Each row has a class, written after it, and each block has its own classes.
-224 -219 -166 -100 -65 324 25 241 -286 -51 -387 340 277 19 149 97 -25 257 357 190 186 -515 -387 -113 80 157 246 -70 -16 -215 -124 78
<39>
323 -453 -259 -76 355 -387 -384 -422 341 272 -131 142 258 -12 276 -108 164 55 -133 -39 -111 50 135 84 -51 137 175 344 -156 312 143 279
<22>
199 111 -105 190 510 258 -42 -94 153 572 -94 351 90 184 -35 -478 -37 438 -79 -387 75 63 -353 -159 -493 131 -205 -400 370 -305 -111 27
<76>
346 -221 12 27 136 14 115 -414 167 -192 -148 83 -146 282 -94 -310 487 100 65 -79 -86 110 -147 38 -61 -55 -543 133 -4 272 309 -210
<39>
65 -419 345 -121 130 226 -37 -258 -223 -196 -350 -101 111 106 -74 -148 255 315 203 174 -84 -239 -404 -205 -146 -159 -437 281 -190 49 190 -178
<169>
88 59 367 -41 130 530 -279 127 -141 -167 -62 22 184 -34 39 -204 188 196 230 198 0 -220 -380 53 -209 -149 -190 368 -3 -76 94 -430
<39>
-193 -119 -216 -25 -52 304 75 130 -70 59 -235 129 322 87 90 80 -71 -74 169 134 -161 -284 -214 -27 -208 94 213 -170 -50 29 4 -129
<185>
-229 -386 -190 -212 -157 251 -172 -77 -64 -163 -354 127 411 83 234 195 148 226 338 197 92 -396 -370 75 140 214 354 -12 -69 -233 20 142
<22>
25 -241 -550 -75 24 -3 -261 14 455 114 216 168 130 -123 303 8 152 -63 1 -202 120 -36 210 -14 -65 52 232 -100 176 112 -49 54
<80>
376 -229 264 -67 220 -15 -124 -419 78 -111 -96 -135 -64 240 -14 -231 475 142 71 -84 -93 162 -110 94 64 -130 -501 236 -110 166 238 -124
<22>
93 14 -67 114 446 364 -162 -115 205 399 13 497 176 124 -143 -293 -185 225 45 -275 121 0 -435 -349 -571 209 -58 -280 333 -272 -175 77
<22>
182 -164 490 -22 234 306 -47 -181 63 81 532 57 99 86 -126 -21 7 124 64 -461 37 223 -359 -119 -408 40 -403 -80 1 122 90 39
<41>
12 -441 -842 -85 2 -42 9 -134 478 -5 58 507 51 33 254 -29 315 -87 94 -90 17 -135 151 -7 120 217 233 60 176 275 91 226
<41>
203 -392 -141 -111 287 -481 -505 -332 278 184 -114 117 337 -79 313 -32 29 227 -88 -69 71 -47 66 136 4 91 259 428 -165 276 144 287
<61>
-49 -443 -157 -361 -73 220 -81 11 -247 -208 -392 357 334 222 115 166 69 152 364 35 168 -422 -367 12 135 244 268 60 -74 -74 22 44
<76>
32 -372 -406 134 75 -2 236 -78 95 85 -429 289 128 314 213 -94 302 265 113 122 -61 -260 -202 138 301 210 -8 -73 -10 166 79 13
<115>
274 -78 236 58 149 13 -127 -274 186 -119 -4 -114 -75 111 -56 -203 337 7 -11 30 -184 133 56 -32 -25 -231 -448 223 -66 201 148 -170
<61>
279 -347 172 -67 261 97 -206 -492 201 -46 -222 -138 115 199 55 -210 496 193 97 7 -103 -2 -183 -1 -153 -141 -403 178 -86 24 167 -24
<41>
133 13 115 110 583 396 -194 -1 227 467 95 496 213 145 -114 -274 -258 313 67 -195 171 -69 -504 -406 -501 155 -152 -308 294 -187 -229 -8
<169>
265 -297 -178 11 518 279 -182 -188 -45 323 -311 299 276 298 -100 -237 68 440 148 -269 174 -161 -448 7 -215 265 105 -374 181 -340 50 109
<41>
-12 -357 -573 -129 498 388 -355 -224 113 359 -276 258 351 234 98 -333 309 341 294 -141 -102 -153 -450 51 -200 233 199 -201 212 -368 82 27
<174>
264 -231 263 -54 107 172 -5 -287 7 -90 -152 -247 -31 103 16 -264 428 145 66 70 -152 -8 -150 -89 -255 -222 -480 120 -134 58 253 -170
<41>
-105 -276 -899 138 85 -27 26 -22 685 163 61 610 18 -78 435 -85 206 -85 -9 -111 -112 -32 168 -52 -25 195 163 -14 408 173 -146 125
<80>
49 -185 200 -170 386 653 -420 195 -186 441 -106 331 393 49 -34 -180 -248 470 288 -176 239 -286 -576 -315 -519 232 67 29 141 -437 -96 71
<115>
-439 160 109 -132 -444 546 97 274 -155 -390 -96 211 43 -167 139 200 -78 -79 281 261 -149 -202 -266 -114 -77 80 -88 -50 7 -317 -436 -181
<169>
89 -132 -113 165 490 291 -182 -9 98 456 15 283 218 57 -15 -200 -104 296 8 -252 97 -48 -357 -217 -468 141 36 -331 248 -323 -141 -7
<38>
-6 -229 -582 -60 -5 43 -114 69 402 42 121 425 101 6 226 29 184 -141 103 -3 54 -51 30 -61 -8 145 251 -222 219 153 -81 -16
<38>
177 0 251 102 328 439 -125 -157 119 200 661 158 12 -82 -122 -234 66 -206 -173 -693 -177 467 -48 -107 -414 -62 -385 -175 190 -31 -81 -93
<115>
27 -677 -869 2 13 -326 -215 -33 395 95 -404 330 209 -6 506 171 300 17 162 148 195 -338 208 -44 334 150 539 -23 97 136 -24 373
<61>
-289 -93 -223 -100 -150 354 -3 111 -164 -130 -282 243 297 95 -17 139 -18 30 398 196 74 -327 -345 -37 -25 197 284 -157 16 -118 -1 -76
<80>
264 -19 494 94 321 274 -70 -307 210 264 512 12 28 121 -52 -282 101 218 -111 -601 57 403 -324 -9 -315 41 -516 -96 153 25 77 117
<169>
-29 -265 154 -8 214 -317 -545 -269 215 12 -18 136 326 -424 348 12 53 -69 -175 375 -367 61 110 -84 -36 -154 166 466 -213 259 -160 44
<174>
-120 -417 -183 -362 -149 428 -135 150 -313 -172 -337 102 344 106 112 137 103 161 446 116 185 -503 -406 12 29 211 346 62 -130 -224 97 69
<22>
422 -654 -591 184 506 -888 -443 -171 625 -42 276 116 146 -130 422 387 327 -104 -78 -102 37 7 535 539 596 17 269 477 -303 873 47 214
<39>
-146 -422 -146 -215 -99 244 -121 -42 -53 -172 -379 215 424 212 153 150 173 261 394 190 146 -469 -455 52 123 238 328 28 -72 -164 56 140
<80>
163 -163 -171 128 551 347 -93 -149 215 440 -155 499 235 312 -55 -338 55 495 144 -271 195 -121 -587 -172 -399 261 -120 -303 308 -307 -17 -7
<76>
-45 -97 -614 -35 5 127 -91 147 299 160 132 427 11 -181 223 -133 60 -48 28 -315 80 -26 145 -104 -196 102 143 -120 298 -64 -92 111
<61>
-102 -348 -83 -261 -148 548 -39 103 -331 -79 -394 128 368 197 18 51 146 71 425 136 217 -440 -409 -153 42 175 295 -254 -113 -352 102 2
<174>
404 -503 -197 -24 410 -367 -470 -425 369 109 64 40 269 -178 195 8 167 -207 -202 23 -209 134 241 32 -198 12 233 124 -210 366 105 122
<174>
292 -389 -171 51 464 -312 -476 -391 383 325 -3 147 326 -66 250 -136 77 -5 -175 5 -173 98 68 46 -234 77 238 330 -87 361 126 148
<41>
190 4 185 -97 95 182 59 -208 -85 6 519 -120 27 65 -192 84 43 91 94 -561 133 224 -211 215 -349 197 -137 -185 -13 -31 267 216
<169>
-120 -322 4 -364 -175 389 18 339 -495 -163 -323 -63 305 134 46 126 32 321 420 205 248 -583 -462 50 104 112 246 -73 -217 -111 151 -41
<38>
-113 -97 -563 -170 -72 205 -147 149 344 -44 178 525 34 -194 255 -21 58 -142 142 -71 132 -136 56 -161 -122 119 181 37 272 44 -174 44
<61>
16 -149 -622 -279 37 435 -163 67 406 39 314 491 45 -197 129 -73 135 -354 181 -285 -88 -1 202 -197 -426 137 7 33 217 58 -97 4
<80>
193 -207 -138 108 467 302 -139 -115 98 422 -170 386 217 245 -64 -268 -2 407 130 -207 151 -112 -503 -234 -471 280 37 -308 245 -373 -20 71
<174>
48 20 206 -14 -23 159 357 -206 -167 -142 -90 -32 -309 119 -162 -183 107 107 80 -132 -63 37 -35 -201 -62 -107 -585 170 0 25 102 137
<41>
299 82 465 187 55 255 331 -210 129 219 380 26 -255 333 13 -430 242 134 -126 -466 -235 541 -216 40 -132 63 -791 55 106 299 221 -116
<76>
161 -96 54 101 76 -89 147 -262 152 -82 -208 41 -225 39 35 -393 273 43 -76 -21 -199 140 32 -110 -95 -225 -586 317 -3 320 207 -149
<185>
369 -376 -126 -51 333 -438 -438 -372 329 200 -71 57 262 -18 286 -106 214 82 -149 -36 -5 50 175 200 96 49 221 312 -185 294 173 286
<41>
309 -317 146 -63 246 42 -220 -377 70 -116 -169 -128 46 169 9 -206 548 178 117 52 -61 8 -112 53 105 -188 -363 159 -110 77 224 -165
<39>
-16 -193 -477 -119 -32 113 -227 43 402 -34 277 365 80 -134 199 85 119 -197 112 -123 95 -19 157 -112 -58 78 202 -89 203 113 -68 85
<115>
204 -115 66 -73 175 -180 -472 -76 215 -20 116 253 155 -237 140 45 -254 -190 -60 -94 39 107 228 -104 -96 16 157 337 -115 271 -60 169
<76>
120 -196 -20 15 345 -450 -426 -256 405 417 2 347 319 -257 360 -113 -211 -15 -238 -72 -167 185 166 -130 -341 9 117 304 -24 441 -3 186
<41>
50 -331 -626 -254 41 134 -191 46 292 63 93 407 146 -17 219 44 222 10 206 -157 168 -188 27 34 -42 234 260 22 167 38 16 188
<115>
120 -383 -305 -60 81 225 148 -103 -35 -159 -186 337 81 267 116 -165 548 85 144 -28 -155 -168 -224 195 346 97 -67 -81 75 133 -21 -95
<80>
70 5 -123 21 343 413 -125 27 52 383 -47 251 139 91 -34 -288 -17 388 155 -299 134 -58 -400 -158 -467 174 -86 -371 257 -414 -80 70
<174>
449 -457 -10 10 290 1 -2 -593 234 -59 -202 -90 -84 308 -42 -366 642 126 27 -66 -256 128 -133 25 -61 -63 -521 188 -100 223 290 83
<22>
-41 -140 -842 159 -8 -97 100 36 662 111 276 565 -110 -248 408 -62 215 -340 -155 -68 -281 100 475 -56 -28 84 42 123 269 437 -169 47
<174>
108 327 537 213 88 -141 24 -190 -9 -59 59 -124 -153 12 -96 -227 -65 103 -118 -106 -129 337 38 -66 -173 -352 -583 35 69 355 203 -363
<41>
-5 -185 -685 -109 50 30 -135 50 471 117 146 461 84 -48 247 -37 136 -119 96 -174 94 -64 146 -33 -55 138 212 -96 246 187 -56 138
<41>
-225 -114 -262 -32 -326 440 86 47 8 -162 -282 -50 120 212 88 -59 161 135 300 109 149 -228 -455 81 -119 206 204 -217 161 -266 127 -5
<41>
133 -168 335 -86 147 232 -208 -196 -48 -110 -177 -47 -11 58 43 -245 296 259 97 -30 15 17 -202 -83 48 -168 -414 209 34 -157 9 -126
<174>
131 -55 -267 229 546 354 -176 -126 310 507 -14 419 173 162 11 -333 54 259 20 -356 15 51 -299 -150 -395 170 -158 -287 329 -258 -183 -85
<22>
197 -398 -128 -5 295 -494 -431 -455 521 203 -68 171 311 -21 330 -77 103 64 -176 95 -179 119 74 67 -43 80 133 364 -89 522 83 142
<80>
125 -59 436 -105 75 380 -66 -88 -78 -283 -47 74 -84 75 -57 -205 326 -10 215 150 -164 27 -233 -176 53 -239 -604 223 -71 133 -42 -320
<22>
30 -255 -854 -66 44 -9 -6 -19 553 36 139 512 -12 -3 245 -63 228 -153 81 -139 10 -51 207 17 6 167 127 -21 265 372 31 69
<41>
-95 -282 -739 12 -16 -11 -148 29 545 52 178 217 97 -76 345 21 325 -85 71 -4 7 -77 84 52 57 74 226 -131 165 171 -72 3
<22>
-165 -430 -379 -101 -75 203 -40 53 -112 -33 -444 385 372 144 219 102 158 198 279 87 98 -430 -321 36 128 236 360 -57 43 -164 -12 12
<39>
-201 -265 -333 -113 -222 274 21 225 -22 -119 -334 166 211 145 207 83 137 216 353 208 240 -479 -343 30 155 187 283 -16 29 -147 10 59
<39>
-270 -386 -199 -150 -204 309 -76 313 -206 12 -415 87 364 111 247 113 48 316 378 165 254 -491 -448 3 126 182 367 -105 -8 -251 75 -53
<169>

A new block, with new classes.
39 15 22 79 2 -97 -36 72 -45 -94 9 17 76 115 -50 -8 -41 37 -55 -13 -33 -107 -45 29 -32 -123 -56 55 -90 -81 -87 66
<114>
3 16 31 54 -9 -82 103 -52 6 -3 -3 -65 -120 -25 13 12 -43 -54 -2 163 66 41 10 50 0 91 37 -35 -76 9 -33 80
<46>
-27 11 81 42 0 58 45 -27 -52 -172 67 110 42 18 -81 1 -201 -15 -48 43 46 88 37 79 -76 53 -48 92 -159 -28 10 84
<8>
31 8 -16 3 20 21 -30 28 22 97 -21 7 30 14 30 -18 65 21 38 -86 -44 27 4 -63 19 -8 2 -2 46 35 10 -82
<127>
-7 28 -32 71 34 -1 -75 60 6 27 19 8 31 26 -10 -49 3 32 -32 -85 -28 -82 -31 -30 -2 -63 -61 14 20 -7 -55 -42
<69>
71 20 -27 97 -12 -28 -61 55 -2 8 22 3 -16 31 -17 -17 18 35 -31 -17 -4 -32 -38 34 -39 -25 -12 12 -76 -1 -8 -1
<127>
4 10 -6 109 -55 24 -9 43 -7 53 -12 -23 -64 24 12 -29 -9 39 -18 17 -36 83 -32 15 -23 58 -6 -12 -79 73 21 -18
<46>
0 -74 19 -106 -10 -168 131 2 72 -10 -104 -76 89 -30 141 26 -14 68 12 128 -127 -69 -150 -8 -12 8 142 -26 10 77 -244 145
<196>
8 1 62 33 -44 -99 -39 -1 -75 22 62 94 84 34 83 2 -15 125 -154 -2 -64 21 -35 58 -5 -73 62 -39 -5 16 18 32
<69>
-10 3 23 45 -31 -60 74 -37 -22 -99 38 0 -30 21 -16 21 -73 -8 -38 84 35 -10 1 41 -22 11 -17 -8 -65 -30 -48 65
<24>
10 23 -84 157 22 -29 169 -96 128 -79 59 -14 -105 -26 19 51 -140 -51 19 -4 26 -20 10 -43 -14 35 -155 2 -103 49 -108 -63
<24>
-22 7 -38 29 -25 3 -9 31 -9 76 6 -7 -2 -13 14 -34 17 57 12 -36 -47 71 -40 -27 25 28 19 -43 -10 53 51 12
<8>
-43 -6 42 -59 -45 0 -18 33 -17 44 -20 41 30 -7 46 -18 1 64 -37 -23 -47 79 -30 12 50 30 24 -11 -59 25 76 36
<12>
-10 16 6 134 -18 -70 135 -94 -10 -66 47 -43 -100 -17 -35 4 -125 -47 -69 127 33 13 -22 126 11 88 -55 -8 -172 16 -68 153
<196>
20 7 5 126 43 -11 35 -2 -53 37 15 -26 -52 -6 -41 34 -28 6 5 -68 -35 -35 -50 0 74 36 -101 -15 -21 47 16 29
<127>
22 12 52 51 -23 -82 56 -65 -29 -187 44 51 -4 71 -7 56 -155 -6 -113 104 46 -35 5 84 -67 -22 -21 4 -96 -87 -78 113
<46>
29 -12 -11 -6 31 0 14 -32 33 22 15 6 -32 -1 -2 16 31 -51 -18 13 4 -57 3 0 41 3 -16 29 -70 -23 -28 -55
<120>
6 4 55 -4 -67 -142 140 -39 -60 -130 9 21 -35 32 31 16 -128 1 -65 132 65 131 13 129 -56 42 21 -28 -125 -27 1 177
<30>
38 17 22 37 -27 -38 -12 10 -10 24 -9 4 -10 42 30 5 -6 45 -27 26 -35 59 -22 47 -19 3 29 -20 -70 8 12 49
<127>
26 9 6 -40 58 65 -20 27 -2 42 7 43 62 -12 -10 -13 59 -24 40 -35 9 -15 5 -61 36 13 20 26 46 -2 17 -66
<127>
28 29 -13 28 47 48 -18 15 14 68 29 27 33 14 -37 34 20 -10 32 -74 -1 -41 -12 -43 54 -27 -9 19 6 0 4 -86
<12>
-17 12 5 36 -31 -35 40 42 -17 88 1 -22 11 -12 48 -49 -43 77 16 -10 -69 149 -37 40 6 35 46 -24 -65 71 11 90
<120>
56 9 -19 -7 76 52 -25 -35 25 -51 57 68 58 24 -60 42 -86 -28 -62 -83 23 -89 3 48 -3 -56 -66 89 -16 -42 -25 12
<188>
49 2 47 25 -48 -28 -74 -14 -8 -63 12 77 58 80 46 15 -77 62 -81 1 -47 29 15 45 -75 -69 18 -12 -43 -38 -17 42
<8>
34 30 -29 1 51 70 -23 -4 16 4 38 60 40 -9 -36 -4 -9 -27 -57 -59 18 -55 4 13 27 -28 -25 66 -24 5 13 -24
<69>
-38 54 -14 15 -3 -72 129 -21 81 17 -13 -95 -138 -22 7 2 102 -71 25 144 140 32 7 -49 105 104 68 -95 37 -21 17 35
<120>
-68 144 5 221 141 -159 362 87 -57 -319 -26 62 -273 6 25 138 65 -108 -205 177 129 -74 -51 -95 209 180 62 -134 -208 -97 58 42
<186>
-59 38 -120 60 24 25 37 -24 15 -47 94 24 -15 -15 -52 -8 -121 7 -31 -105 8 -140 -46 -10 -61 -51 -113 -40 -20 19 -49 -31
<24>
-12 96 8 151 25 -91 286 -129 -119 156 -72 -173 -371 23 -62 8 17 -174 -21 214 -30 -72 -28 37 -148 221 261 -145 -289 170 94 318
<127>
9 18 73 99 -44 -35 39 -9 -45 -188 34 50 32 73 -52 11 -119 -3 -101 76 23 -19 -6 108 -88 -25 -23 52 -127 -70 -45 106
<120>
74 130 85 247 -80 -186 69 -74 118 37 -33 -198 -141 173 21 108 -67 -14 -119 221 62 -17 -71 181 -20 -44 25 -26 -224 33 -75 123
<30>
126 -23 104 29 -14 114 -39 54 -211 -90 -44 133 188 109 -180 61 -4 -67 19 -91 -114 -208 -64 -61 37 -70 -39 154 -255 -36 136 16
<186>
-193 47 -160 -464 -42 165 -59 83 24 123 -74 -42 186 -62 89 -154 302 -35 264 98 91 137 137 -245 -11 -21 244 -150 313 -66 200 -171
<24>
92 28 -13 80 -27 -40 -52 21 -31 3 -3 -28 -2 101 -38 -5 -3 0 -3 10 12 -35 -14 50 -76 -64 -2 -9 -61 -23 -41 30
<127>
5 -5 56 48 -43 -83 36 -39 -11 -114 -1 14 -67 69 24 22 -18 -24 -102 102 20 -32 20 34 -53 4 13 -25 -98 -59 -15 38
<196>
9 12 0 -8 34 13 53 -77 33 15 9 -4 -32 -28 18 12 -13 -71 -39 35 14 -20 32 10 -9 29 32 8 -46 -4 -9 -7
<186>
-27 29 55 -9 -26 -30 41 -54 0 -6 -26 -26 57 11 7 15 -20 -16 17 66 8 14 -33 41 42 7 33 -14 -86 -48 -38 63
<188>
19 7 4 42 -98 -42 -36 7 -14 77 -28 -38 -59 47 46 -32 8 52 -60 69 -31 92 -15 84 -82 21 74 -42 -77 59 46 38
<30>
10 15 -8 66 3 -83 20 -3 5 -11 15 -41 -24 10 21 0 32 -21 -27 13 -4 -127 -6 -28 10 -42 -39 -17 -23 -17 -70 39
<69>
-9 10 -10 32 -38 -39 12 22 -21 36 30 9 9 2 22 -41 -75 74 -33 2 -19 121 -18 20 -18 3 18 -14 -49 56 54 75
<114>
18 -46 60 -6 -68 -80 18 -50 -32 -117 46 44 0 36 5 28 -88 12 -96 111 15 -53 -6 71 -56 -33 -21 19 -93 -32 -45 52
<24>
-1 26 -14 64 19 -21 -15 23 6 23 -11 -54 -9 16 -9 -14 44 -12 -13 2 -4 -69 -17 -13 16 -17 -17 -15 28 -14 -43 8
<114>
-44 -9 -14 26 -74 -44 68 12 -6 31 -8 -53 -46 -8 23 -56 -40 42 19 83 -48 93 -43 15 -61 52 51 -15 -111 72 -12 79
<24>
-45 92 -106 -170 158 218 -295 219 -112 -143 -67 128 161 79 -180 -49 26 67 -144 -285 38 -165 -10 58 -98 -206 20 93 206 -149 143 -20
<196>
41 3 -12 -20 57 42 -37 -8 -9 9 27 73 54 -16 -3 0 -43 10 -66 -88 14 5 -2 42 19 -1 -19 45 9 1 51 14
<188>
-25 -14 9 46 -21 -90 102 -58 -47 -98 60 33 -71 -22 -23 25 -71 -17 -51 107 35 22 1 29 2 54 -4 -37 -83 -67 -35 35
<186>
-9 -17 8 -62 -5 -17 1 25 11 64 -31 -16 6 -6 47 -54 24 3 -30 22 -7 43 -19 22 -23 13 27 25 -33 50 31 -2
<120>
-39 -51 -30 -22 -87 -134 79 -25 97 -55 -34 -98 -52 60 47 15 155 -31 102 173 -1 -73 17 -140 98 25 40 -129 60 -116 -178 -60
<196>
74 -7 35 37 -10 -71 21 -72 -54 -175 37 68 22 51 6 74 -95 -12 -137 91 27 -92 16 94 -35 -46 -15 21 -97 -81 -14 114
<46>
61 16 34 111 -5 -70 89 -74 -30 -140 65 25 -61 40 -42 68 -155 -21 -77 91 67 6 -3 125 -16 1 -37 6 -126 -42 -36 114
<24>
-36 -27 40 -32 -21 -84 82 47 -44 -8 8 0 -11 -20 -4 4 -12 26 30 62 -25 36 -21 -43 29 17 36 4 -69 8 -23 43
<114>
14 7 -10 -12 20 42 10 -1 18 19 -2 18 33 -37 5 -20 -18 -12 -23 -15 -8 3 -20 3 2 14 10 42 -26 39 12 13
<196>
36 16 27 88 -29 -127 51 -73 33 5 1 -66 -42 73 28 54 32 -47 5 51 -10 -133 3 -26 2 -46 -10 -37 -111 -53 -108 34
<12>
36 25 8 94 -24 -65 63 -102 15 -99 57 -1 -55 56 -15 41 -67 -46 -88 148 59 -36 17 78 -45 -6 -4 -15 -77 -50 -54 66
<69>
3 6 62 63 -46 -96 85 -58 -19 -158 28 31 -16 66 2 31 -67 -25 -93 141 25 -44 5 38 -41 -1 18 -11 -132 -67 -50 95
<196>
-8 9 -24 -40 40 3 22 22 0 49 20 21 31 -41 11 -20 15 11 14 -25 11 34 -6 -27 25 10 18 20 27 33 45 -20
<69>
-116 13 87 21 -95 -53 114 61 -16 -99 -65 -4 48 11 49 -74 -124 90 -32 23 -79 196 -25 46 -70 58 63 -23 -19 42 -5 191
<114>
-38 19 3 78 -40 -58 49 -21 -3 79 5 -59 -48 -7 57 -20 -10 48 1 44 -31 59 -33 3 12 63 34 -83 -22 66 -6 45
<24>
-16 -6 42 -13 -49 -44 -39 61 -48 43 12 25 85 32 10 -48 -23 85 -12 -37 -77 55 -47 9 -13 -39 15 25 -82 20 -7 78
<8>
38 -6 -24 -9 -5 13 6 41 18 20 35 38 38 -9 -3 -25 0 -1 -34 -29 2 -13 -26 -26 23 -28 -29 77 -93 38 10 -28
<120>
1 42 76 28 -66 -68 25 -56 19 -73 6 -33 -32 93 -34 22 -57 -32 -85 210 37 -41 -40 85 -117 -21 23 42 -172 -50 -125 91
<127>
-21 19 -15 -2 -70 -43 -5 39 1 102 -47 -45 -32 25 53 -47 46 49 26 -5 -35 124 9 2 -6 40 66 -68 -6 30 19 1
<30>
-23 18 -12 45 6 -66 118 -56 4 -70 62 -3 -13 -2 -9 15 -81 -18 -40 83 28 -20 -33 8 2 23 -14 -12 -72 -7 -42 96
<196>
-7 3 17 -10 -7 -166 46 40 89 -49 67 5 29 53 41 49 24 81 -3 49 85 5 -24 -137 105 -74 25 -42 89 -65 -44 -33
<114>
127 -52 120 -32 -76 -128 -20 -52 6 -201 10 83 49 131 54 112 21 -2 -157 73 -26 -148 56 78 -13 -135 23 67 -187 -152 -82 106
<120>
-19 -3 10 60 -32 -44 82 -73 -20 -77 33 -11 -50 -27 -21 10 -62 -33 -32 115 33 -12 1 42 -28 57 4 -27 -62 -15 -28 68
<196>
3 -12 -56 -55 63 70 25 -112 57 -149 128 162 -58 -55 3 48 -75 -64 -140 1 72 -80 85 2 -8 -15 -57 18 -46 -90 -40 -48
<114>
5 -18 -8 19 -56 -32 16 -9 -62 61 -17 -18 -34 3 41 -47 -51 52 -53 36 -45 122 -41 122 -9 43 2 -40 -65 79 35 87
<24>
-56 27 -44 92 -3 -63 56 -4 48 129 10 -129 -106 -81 37 -60 36 -19 3 34 8 -26 -26 -11 -6 35 -18 -34 1 105 -49 0
<69>
87 22 -15 53 19 51 -32 -77 27 3 27 46 -1 27 2 33 -7 -42 -86 -30 17 -66 35 37 11 -11 -18 23 -71 -9 1 -11
<120>
-10 -4 1 72 -61 -56 8 8 15 48 12 -25 -27 -1 63 -21 17 58 -20 69 -38 54 -26 -10 -14 21 22 -44 -11 58 -1 -10
<69>
-18 35 -35 14 10 17 26 20 -26 11 26 23 29 -2 11 -26 -88 61 7 -80 -12 124 -10 0 -35 1 -7 -38 55 46 96 64
<127>
30 -18 -23 81 -2 -91 106 -9 1 -79 56 32 -16 17 21 -9 -85 -16 -113 -34 -7 -47 -42 23 -12 -25 -132 64 -175 58 -30 70
<8>
42 -13 8 70 10 54 -79 22 -42 102 18 7 26 31 -2 10 -120 86 -34 -48 -83 112 -73 118 -4 12 -61 34 -41 90 50 30
<12>
25 26 -6 75 7 -18 -68 56 -22 18 9 -15 28 41 -13 -32 -3 28 -42 -20 -29 -62 -30 28 -17 -59 -53 26 -12 3 -22 32
<69>
